Each row, then one of two labels for whether it has a hidden trait; a new part has new ones
(in the rows, 128 means zero)
[114 132 143 152 129 131  81 141 149 107 116 137 138 171 127 155 135 127
 116 172 147 125 114 129 132 126 117 142 183 153  79 133  90 144 121 125
 123 124 118 141 135 135 135 117 139 148 121 135 138 136 121 130 129 129
 120 132 159 143 116 136 127 125 125]	F
[151 129 124 113 122 135 108 126 138 134 115 127 141 128 135 137 124 125
  97 116 142 122 121 124 111 133 105 114 134 129 120 126 118 107 149 130
 133 133 142 128 142 160 128 119 137 111 133 124  94  96 133 132 124 127
 157 133 124 202 103 122 129 119 121]	N
[158 106 123 105 100 140 135 135 110 103 120 124 128 125 127  85 135 127
 150 145 101 128 128 125 133 119 143 124 106 121 161 123 230 113 123 140
 130 135 123 132  96 114 127 132 123 140 144 130 165 111 126 133 138 132
 128 126 114 148 124 125 129 128 119]	N
[112 123 144 115 111 132 112 133 140 140 120 130 138 110 131 108 111 126
 136 170 124 125 156 125 135 128 117 105 150 141 107 127  69 151 128 131
 130 132 150 108 109 130 130 128 118 102 124 132 255 129 148 129 117 131
 128 133 116 109 144 114 130 123 137]	N
[104 120 118 121 129 122 168 112 103 137 123 119 111 135 123 135 130 138
 100  60 131 122 109 131 126 127 147 119  66 117 139 124 148 128 138 125
 127 132 110 133 136 123 121 146 131 127 130 117 124 133 111 129 133 129
 100 121 122  95 158 139 129 129 131]	F
[161 143 129 128  91 131 109 131 154 122 130 130 152 150 133  85 118 143
 137 142 142 124 136 122 133 132 122 111 143 101 133 122 250 124 152 137
 130 122 134 119 121 128 125 137 132 143 132 127  82 118 133 127 116 123
 145 134 145 186 126 130 127 124 117]	N
[108 128 121 122 144 132 107 150 130 114 131 122 144 125 137  99 141 138
 126 138 126 127 118 129 141 110 143 135 119 133 127 123 121 146 103 135
 124 126 157 119 121 128 134 132 132 110 105 116 224 121 113 130 152 124
 144 127 116 125 120 129 132 120 116]	N
[ 78 119 120 163 107 122 133 109 133 145 122 126 120 123 128  86 152 114
 104 160 114 125 122 124 127 126 149 122  87 138 172 130 116 141 102 124
 129 128 141 153 123 133 130 124 135 113 135 128 255 125 106 118 123 127
 121 126 125 145 122 129 128 142 114]	F

Next part:
[ 62 102 140 157 121 146 113 121 105 129 106 154 145 130  91 107 107 108
 144  90 149 119 159 166 201 117 203 141 173]	C
[ 93 115 158  48   6  87 134 133 190 102  88 135 119 118 201 115 188 175
 148 103 176 141 142 190 130 139 102  59 115]	U
[ 93 136  78 138  91 166 132  94 159 139 124 147 133  93 121 114 101 134
 126 136 173 105 142 134 133 121 171 165 148]	C
[ 87 120 173  81  79 183 159 141 142  99  94  86 119 117  92 129 111 122
 132 127 125 111 133 103 140 167 135 120 172]	U
[ 97 148 114 101 112 141 132 118 148 138 110  97 123 109 136 134  92 123
 128 154 136 108 120  95 114 135 129 133 134]	C
[193 129 131 122 131 137 150  93 148 113 135 133 123  98 115 144 160 150
 136 151 118 127  94  65  83 144  84 155 104]	C
[100 156  66 165 142 164 125 126 160 169 117  68 129 145 171 143  88 104
 114 156 139 126 148 157  84 118 157 143 138]	C
[128 179 110 218 161 196 130  97 124 157 134 131 128 137  84 146 100  97
 129 145 100 120 142  83 124 142 183 160 152]	C
[105 163 119 172  51 117 114 139 169 141 121 145 130 133 221 119 166 158
 138  93 195 147 170 179 113 117 134  99 115]	U
[ 74  87 160 163 120 145 122 118  98 125 104 140 141 143  97 109 150 111
 143  94 132 126 169 159 201 139 203 137 181]	U
[155 161  88 197 160 189 126  94 127 155 138 141 130 114 106 141 101  97
 123 138 140 114 124 102 115 120 154 179 147]	C
[ 87 141 119 124 104 145 130 124 140 131 119 118 124 130 142 132  92 133
 135 117 132 112 134 114 139 147 159 117 149]	C
[117 125 162  59  53 113 156 128 165  97 113 134 111 148 179 134 177 187
 154 109 115 143 150 159 103 170 111  54 106]	U
[128 167 103 161 143 194 135 120 118 144 130 111 129 132  96 150  79  91
 116 116 138 112 132  86 109 132 142 186 142]	C
[108 171  49 147  84 154 123 120 161 161 129 140 119 141 138 131  65 122
 128 106 208 114 150 142 108 125 176 131 139]	C
[154  81 182  65 104  99 144 148 124  85 124 120 130  92 136 131 202 163
 126 118  69 133 105 103 146 141  63 111 137]	U
[ 81 118 173 108  95 140 139 137 126 123 116 115 120 149 137 131  83 119
 144  99 124 124 157 117 154 165 152  92 164]	U
[ 84 108 154  46  27 119 142 142 172  85 105 146 120 118 186 121 153 160
 148  95 174 141 158 164 133 164 108  77 135]	U

Next part:
[133 100 112 151 115 154 132 117  79  58  99 151 105 140 122 110 126  76
 139 101  94 162  81 151 123 183 120 100]	A
[130 169 130 118 117 115 125 121 172 194 146 130 144 150 100 100  66   1
  88 112 128 147 104 165 102 127 122 171]	A
[167 149 132 132 115 125 126 119 140 162 137 113 120 158 151  66 122 115
 134 125 123 113 115 140 153 124 144 110]	A
[116 191 140 104 128 125 129 118 231 224 163  98 138 146 184  82  77 146
  98 144 124 117 164 132 147  86 160 179]	A
[125 181 132 113 124 131 124 109 203 210 152 114 144 135 147  86  75  73
 136 145 130 132 125 158  89 106 144 163]	A
[ 80 106 130 122 116 121 144 124 127 110 109 119 104 139 169  98 125 176
  73 107 122 149 143  76 136 147 150 133]	A
[156 140 144 128 136 138 147 120 189 151 168  95 109 128 168 114 174 232
 127 166 134  96 149 113 143  74 164 125]	A
[126 125 112 126 103 135 114 129  67 102 149 139 119 136 148  81 102 126
 138 114  94 158 105 152 125 167 137 118]	A
[109 171 146 126 129 146 153 121 138 175 157 147 124 136 152 154  96 154
 108 155 139 148 160 123 111  79 124 181]	A
[120 117 143 136 121 132 154 122 116 122 163 104 101 143 180 122 156 248
 100 123  94 134 154 110 168 114 154 138]	A
[107 152 111  98 106 118 106 107 148 169 150  98 127 136 202  28  98 145
 114 118 106 139 147 131 151 141 173 145]	K
[121 151 109 157 118 145 150 104  89 138 128 162 120 130 118 177 121  63
 123 126  98 168  84 196  87 129 105 162]	A
[153 133 114 157 124 169 160 104  46 106 140 167 101 144 134 149 153 112
 147 123  97 169  94 155 128 132 115 137]	A
[152 193 124 117 127 150 130 104 199 196 153 126 145 145 124  83  90  45
 164 146 121 121 119 157 132 116 143 141]	A
[ 90 151  99 140 110 150 139 111 124 111 117 160 120 131 140 156 118  84
  96 113  78 167 102 169 135 153 119 165]	K
[109 131 112 157  99 122 120 132  65  71  85 167 118 149 145 117 102  45
  98  79  85 172  84 181 127 183  96 137]	K
[ 93 133 141 133 136 155 160 123 160 130 150 132 116 123 148 182 134 202
 111 150 109 141 154 108 121  96 135 168]	A
[145 183 125 115 125 158 129 112 186 179 158 143 142 142  92  95  61   8
 142 137 124 152 112 161 123 126 127 155]	K
[145 141 140 140 135 138 149 121 189 137 153 110 114 124 160 147 175 205
 124 165 121 100 136 125 123  76 146 144]	A
[159 177 126 146 115 156 141 103 171 157 149 135 123 152 134  90  94  57
 149 135  94 141  96 177 130 127 133 143]	K
[110 113 112 166  90 122 144 123  51  55 111 148 101 131 133 153 178 133
  99  99  70 167  83 167 133 171 115 123]	K
[ 92 126 108 134 120 124 124 132  83 102  95 158 126 136 133 142  94  70
 105  98 107 159 106 140 116 164 111 138]	K
[126 122 147 119 116 111 133 131 140 147 178  82 115 134 185  92 154 255
 120 138 109 109 160 106 148 112 170 117]	A
